Below are the code and all the weights of a small trained network. Each question names an input and a class and asks about switching units off, where a switched-off unit gives its printed mean instead of its output.

import numpy as np


def w(rows, s, z=0):
    codes = np.array(rows[::2]) - 128.0
    scale = np.full(codes.shape[1], s)
    scale[-1] = z or s
    return codes * scale


def norm(h):
    return h / np.sqrt((h * h).mean(-1, keepdims=True) + 1e-5)


def f(y):
    return y / 2 * (1 + np.tanh(0.7978845608 * (y + 0.044715 * y**3)))


def log_softmax(a):
    a = a - a.max(-1, keepdims=True)
    return a - np.log(np.exp(a).sum(-1, keepdims=True))


def net(x, mask):
    res = np.array(x, float).reshape(1, 2) / 4 @ E
    u = 0
    for l in range(3):
        y = f(norm(res) @ A[l][:, :-1].T + A[l][:, -1])
        res = res + np.where(mask[u : u + 9], y, B[l][:, -1]) @ B[l][:, :-1]
        u += 9
    return log_softmax(norm(res)[-1] @ U[:, :-1].T + U[:, -1])


A, B = {}, {}
E = w([
[115,114,82,166],'x0',
[154,232,206,254],'x1',
],0.0037)
A[0] = w([
[132,106,49,187,15],'L0N1',
[121,103,48,188,10],'L0N2',
[147,103,254,50,34],'L0N3',
[187,146,85,150,110],'L0N4',
[110,82,137,109,77],'L0N5',
[58,107,139,99,120],'L0N6',
[90,131,112,89,90],'L0N7',
[109,81,53,193,5],'L0N8',
[141,153,86,80,98],'L0N9',
],0.0072,0.0027)
B[0] = w([
[130,206,134,106,140],'L0N1',
[132,209,123,107,145],'L0N2',
[139,249,75,112,249],'L0N3',
[206,90,107,72,134],'L0N4',
[199,123,112,145,134],'L0N5',
[164,122,74,156,166],'L0N6',
[194,114,109,149,142],'L0N7',
[138,208,95,113,158],'L0N8',
[194,102,88,156,142],'L0N9',
],0.015,0.0015)
A[1] = w([
[123,187,120,99,109],'L1N1',
[124,147,184,180,36],'L1N2',
[99,149,146,110,35],'L1N3',
[120,227,114,105,135],'L1N4',
[107,131,134,127,84],'L1N5',
[115,183,141,41,3],'L1N6',
[32,101,141,8,77],'L1N7',
[26,102,135,33,72],'L1N8',
[86,190,89,99,104],'L1N9',
],0.013,0.0026)
B[1] = w([
[177,192,122,127,186],'L1N1',
[219,7,142,28,212],'L1N2',
[109,139,133,85,138],'L1N3',
[121,241,53,114,253],'L1N4',
[172,88,128,126,125],'L1N5',
[203,139,120,108,166],'L1N6',
[75,131,74,239,131],'L1N7',
[91,134,78,225,131],'L1N8',
[210,182,119,125,194],'L1N9',
],0.014,0.0057)
A[2] = w([
[102,136,131,213,191],'L2N1',
[126,113,144,106,79],'L2N2',
[84,169,113,250,101],'L2N3',
[158,187,105,78,130],'L2N4',
[146,127,185,141,69],'L2N5',
[142,108,178,187,248],'L2N6',
[131,114,160,87,74],'L2N7',
[84,126,98,101,180],'L2N8',
[146,133,203,152,89],'L2N9',
],0.017,0.0016)
B[2] = w([
[145,179,122,151,144],'L2N1',
[123,107,100,134,147],'L2N2',
[146,182,60,250,170],'L2N3',
[181,212,162,63,255],'L2N4',
[135,94,77,105,128],'L2N5',
[149,181,91,124,143],'L2N6',
[116,121,97,157,169],'L2N7',
[179,94,136,95,136],'L2N8',
[130,85,84,95,127],'L2N9',
],0.019,0.0072)
U = w([
[152,9,99,100,184],'0',
[173,192,140,65,181],'1',
[140,172,88,197,202],'2',
[61,122,139,128,38],'3',
[79,117,176,143,1],'4',
[50,117,185,139,10],'5',
],0.014,0.0061)

Each question gives the input, the list of numbers given to net, and the class t.
The units are the neurons (one row each of A and B). Each row of codes is followed by its name. A weight is (code - 128) times the scale printed after its matrix; where a second scale follows, it is the last column's (A, B and U).
mask holds one flag per neuron, layer by layer. A switched-off neuron (its flag False) gives its mean, the last column of its row in B, instead of its output. The means were averaged over made-up inputs and are rounded, as every weight is.
A unit's drop is (log p(t) with every unit on - log p(t) with that unit switched off) / (log p(t) with every unit on - log p(t) with every unit switched off).
unit that matters most: the unit with the biggest drop
top k neurons: the k neurons with the biggest drops, biggest first
top k neurons in layer l: the k neurons of layer l with the biggest drops, biggest first
drop when u is switched off: that unit's drop, to one decimal
input [-7,-7], class 0: unit that matters most => L1N4
input [3,-3], class 2: top 3 neurons => L0N6, L1N2, L0N5
input [6,-7], class 0: top 3 neurons => L0N3, L1N4, L2N4
input [-5,-6], class 0: top 2 neurons => L1N4, L1N9
input [-1,3], class 2: top 2 neurons in layer 1 => L1N7, L1N8
input [-1,-3], class 2: top 3 neurons => L1N2, L0N7, L0N5
input [4,-5], class 0: top 4 neurons => L0N3, L1N4, L1N9, L2N4
input [1,-3], class 2: top 2 neurons in layer 1 => L1N2, L1N6
input [-3,-3], class 2: top 2 neurons => L1N2, L0N4
input [-4,-6], class 0: top 3 neurons => L1N4, L2N4, L1N9
input [2,-8], class 0: top 2 neurons => L1N4, L2N4
input [2,-3], class 2: top 2 neurons in layer 1 => L1N2, L1N6
input [0,3], class 2: top 2 neurons in layer 1 => L1N7, L1N8
input [2,8], class 0: unit that matters most => L0N3
input [1,7], class 0: drop when L0N3 is switched off => 0.3
input [-2,7], class 0: drop when L0N3 is switched off => 0.1
input [0,-1], class 2: drop when L1N2 is switched off => 2.0
